Here is a tiny trained network, its code and every weight. The questions are about switching its units off for an input and a class, where a switched-off unit gives its printed mean instead of its output.

import numpy as np


def w(rows, s, z=0):
    codes = np.array(rows[::2]) - 128.0
    scale = np.full(codes.shape[1], s)
    scale[-1] = z or s
    return codes * scale


def f(y):
    return y / 2 * (1 + np.tanh(0.7978845608 * (y + 0.044715 * y**3)))


def log_softmax(a):
    a = a - a.max(-1, keepdims=True)
    return a - np.log(np.exp(a).sum(-1, keepdims=True))


def net(x, mask):
    res = np.array(x, float).reshape(1, 7) / 4 @ E
    y = f(res @ A[0][:, :-1].T + A[0][:, -1])
    res = res + np.where(mask, y, B[0][:, -1]) @ B[0][:, :-1]
    return log_softmax(res[-1] @ U[:, :-1].T + U[:, -1])


A, B = {}, {}
E = w([
[190,185,133,88,230,146,101,122],'x0',
[185,99,85,228,254,163,168,57],'x1',
[220,131,166,178,118,198,172,138],'x2',
[178,125,125,85,68,115,125,61],'x3',
[101,154,145,127,129,150,172,122],'x4',
[160,19,82,190,118,136,73,96],'x5',
[158,75,243,123,145,43,183,74],'x6',
],0.0079)
A[0] = w([
[69,89,67,213,199,158,168,104,68],'n1',
[126,147,131,146,119,125,164,165,55],'n2',
[61,129,126,127,103,137,96,161,116],'n3',
[141,127,79,115,86,111,114,146,77],'n4',
[139,128,81,77,57,153,50,140,160],'n5',
[97,122,159,152,53,96,155,161,253],'n6',
[102,108,89,176,104,122,139,175,190],'n7',
[215,93,58,185,186,77,73,159,103],'n8',
[151,143,62,92,17,140,39,155,104],'n9',
[92,134,74,99,97,7,141,49,69],'n10',
[177,94,235,152,36,99,194,121,104],'n11',
[230,93,130,156,160,132,128,58,107],'n12',
[68,118,166,96,242,56,82,190,177],'n13',
[166,127,138,141,50,96,168,132,179],'n14',
[134,180,109,131,131,184,133,192,178],'n15',
[121,123,82,138,158,151,115,113,11],'n16',
[198,217,127,108,172,182,121,164,71],'n17',
],0.015,0.0035)
B[0] = w([
[119,100,71,184,35,193,179,78,215],'n1',
[119,136,185,112,116,133,114,113,142],'n2',
[150,115,94,86,136,96,136,141,193],'n3',
[129,130,84,113,116,139,71,107,165],'n4',
[115,107,72,131,49,126,116,153,230],'n5',
[135,150,73,112,116,137,56,185,209],'n6',
[114,155,92,134,129,111,106,199,181],'n7',
[101,58,171,175,183,186,66,152,198],'n8',
[114,92,95,139,27,120,125,149,253],'n9',
[125,245,108,151,198,46,139,148,184],'n10',
[120,120,69,142,45,36,131,88,220],'n11',
[140,38,130,72,227,86,145,115,207],'n12',
[134,111,217,110,94,22,72,97,214],'n13',
[111,132,132,134,85,88,147,136,183],'n14',
[120,198,186,156,110,165,109,91,206],'n15',
[130,115,152,214,110,119,147,175,153],'n16',
[130,254,107,128,182,147,161,166,207],'n17',
],0.02,0.016)
U = w([
[189,128,113,44,193,128,158,193,20],'0',
[158,229,210,94,205,82,112,161,157],'1',
[104,142,97,223,185,216,158,178,181],'2',
[163,123,126,130,193,88,218,82,86],'3',
[101,145,124,148,2,84,94,156,244],'4',
[137,30,163,161,160,135,128,111,50],'5',
[107,236,171,182,98,225,142,179,3],'6',
],0.0066,0.0041)

Each question gives the input, the list of numbers given to net, and the class t.
The units are the neurons (one row each of A and B). Each row of codes is followed by its name. A weight is (code - 128) times the scale printed after its matrix; where a second scale follows, it is the last column's (A, B and U).
mask holds one flag per neuron, in row order. A switched-off neuron (its flag False) gives its mean, the last column of its row in B, instead of its output. The means were averaged over made-up inputs and are rounded, as every weight is.
A unit's drop is (log p(t) with every unit on - log p(t) with that unit switched off) / (log p(t) with every unit on - log p(t) with every unit switched off).
The circuit of an input: a set's keep is (log p(t) with only the set's units on - log p(t) with every unit switched off) / (log p(t) with every unit on - log p(t) with every unit switched off). Starting from the 12 units with the biggest drops (on a tie, the unit counted first), units are removed one at a time, each time the one whose removal leaves the highest keep (on an exact tie, the one counted first), for as long as the keep stays at least 0.8.
units of the circuit, in order: the units of the circuit, biggest drop first
k most important neurons: the k neurons with the biggest drops, biggest first
drop when u is switched off: that unit's drop, to one decimal
input [7,6,5,-4,2,-6,-1], class 6: units of the circuit, in order => n17
input [1,-4,4,-8,-1,-1,0], class 1: 2 most important neurons => n9; n1
input [3,-3,1,-8,7,-4,-8], class 6: 2 most important neurons => n15; n12
input [8,-1,5,1,6,0,-3], class 1: 2 most important neurons => n1; n9
input [6,7,1,4,7,-3,3], class 3: 2 most important neurons => n12; n6
input [-4,5,5,1,-5,8,-5], class 5: 2 most important neurons => n12; n17
input [3,-2,-8,1,-5,6,4], class 1: 3 most important neurons => n10; n1; n11
input [-7,5,1,7,-5,4,8], class 3: 2 most important neurons => n12; n10
input [6,-4,-6,0,-4,8,4], class 1: 3 most important neurons => n10; n1; n11
input [3,7,-8,-1,-1,2,-5], class 5: 2 most important neurons => n13; n17
input [-1,4,-1,6,-1,-8,-4], class 6: 2 most important neurons => n12; n13
input [-3,5,2,-6,1,5,1], class 2: 2 most important neurons => n13; n1
input [0,4,-2,-2,1,-1,4], class 5: drop when n17 is switched off => 0.1
input [2,7,5,5,6,-4,0], class 3: units of the circuit, in order => n12
input [8,5,-2,0,-7,0,1], class 5: drop when n8 is switched off => 0.2
input [8,-7,7,-5,-1,0,-7], class 6: drop when n17 is switched off => 0.2
input [5,5,-8,1,0,-8,-4], class 1: drop when n2 is switched off => 0.0
